Below is a small trained network, with its code and all its weights. Each question gives an input and a class and asks what happens when units are switched off, that is, made to give their printed mean instead of their output.

import numpy as np


def w(rows, s, z=0):
    codes = np.array(rows[::2]) - 128.0
    scale = np.full(codes.shape[1], s)
    scale[-1] = z or s
    return codes * scale


def f(y):
    return np.maximum(y, 0)


def log_softmax(a):
    a = a - a.max(-1, keepdims=True)
    return a - np.log(np.exp(a).sum(-1, keepdims=True))


def net(x, mask):
    res = np.array(x, float).reshape(1, 2) / 4 @ E
    y = f(res @ A[0][:, :-1].T + A[0][:, -1])
    res = res + np.where(mask, y, B[0][:, -1]) @ B[0][:, :-1]
    return log_softmax(res[-1] @ U[:, :-1].T + U[:, -1])


A, B = {}, {}
E = w([
[34,203,178,79,231,13],'x0',
[121,214,164,113,158,254],'x1',
],0.0093)
A[0] = w([
[102,175,149,111,212,63,119],'N0',
[146,120,92,181,92,54,79],'N1',
[130,83,57,180,90,205,70],'N2',
[182,63,141,117,72,202,74],'N3',
[128,125,111,120,169,131,254],'N4',
[164,66,145,132,132,67,103],'N5',
[139,96,116,99,117,31,80],'N6',
[134,126,109,90,158,157,246],'N7',
[113,106,134,78,78,102,132],'N8',
[52,174,211,72,143,59,34],'N9',
[64,59,2,136,161,93,71],'N10',
[147,161,155,77,189,210,90],'N11',
[98,202,182,124,150,244,86],'N12',
[101,118,144,149,122,135,117],'N13',
[148,135,195,112,153,21,145],'N14',
[142,77,108,146,138,83,96],'N15',
[78,170,127,36,205,120,67],'N16',
[136,135,156,147,70,176,85],'N17',
[203,65,60,178,51,176,105],'N18',
[102,204,173,98,112,194,99],'N19',
[145,176,87,133,155,101,228],'N20',
[101,201,100,114,134,186,72],'N21',
],0.0099,0.0092)
B[0] = w([
[105,155,134,83,132,191,236],'N0',
[175,68,189,152,227,54,174],'N1',
[55,133,174,32,177,137,194],'N2',
[63,137,148,75,180,137,198],'N3',
[161,163,50,151,57,168,235],'N4',
[152,77,147,168,176,62,181],'N5',
[158,75,177,139,191,98,194],'N6',
[170,132,2,181,2,110,223],'N7',
[147,90,120,169,144,77,158],'N8',
[49,164,176,98,175,124,217],'N9',
[129,77,175,153,180,83,174],'N10',
[164,39,180,160,160,61,184],'N11',
[168,82,159,146,170,53,213],'N12',
[151,128,116,124,111,135,128],'N13',
[114,155,122,111,130,158,231],'N14',
[189,109,162,134,187,91,168],'N15',
[88,129,168,43,187,171,202],'N16',
[87,125,174,122,158,113,161],'N17',
[73,171,151,79,122,162,244],'N18',
[176,47,210,200,155,76,188],'N19',
[136,162,40,139,66,189,216],'N20',
[173,95,225,140,215,69,164],'N21',
],0.009,0.011)
U = w([
[54,158,136,29,109,158,51],'0',
[193,78,159,187,117,46,72],'1',
[169,164,3,164,40,169,254],'2',
],0.014,0.0063)

Each question gives the input, the list of numbers given to net, and the class t.
The units are the neurons (one row each of A and B). Each row of codes is followed by its name. A weight is (code - 128) times the scale printed after its matrix; where a second scale follows, it is the last column's (A, B and U).
mask holds one flag per neuron, in row order. A switched-off neuron (its flag False) gives its mean, the last column of its row in B, instead of its output. The means were averaged over made-up inputs and are rounded, as every weight is.
A unit's drop is (log p(t) with every unit on - log p(t) with that unit switched off) / (log p(t) with every unit on - log p(t) with every unit switched off).
unit that matters most: the unit with the biggest drop
k most important neurons: the k neurons with the biggest drops, biggest first
drop when u is switched off: that unit's drop, to one decimal
input [7,-6], class 0: unit that matters most	N0
input [-7,-7], class 0: 3 most important neurons	N18; N2; N3
input [-3,2], class 2: 2 most important neurons	N9; N16
input [-8,7], class 0: 3 most important neurons	N2; N18; N3
input [8,-7], class 0: 2 most important neurons	N0; N9
input [-8,-8], class 0: 3 most important neurons	N18; N2; N3
input [5,-5], class 0: 2 most important neurons	N0; N14
input [-8,-6], class 0: drop when N18 is switched off	0.4
input [1,-3], class 2: drop when N11 is switched off	0.1
input [4,5], class 1: drop when N12 is switched off	0.3
input [1,4], class 1: drop when N12 is switched off	0.2
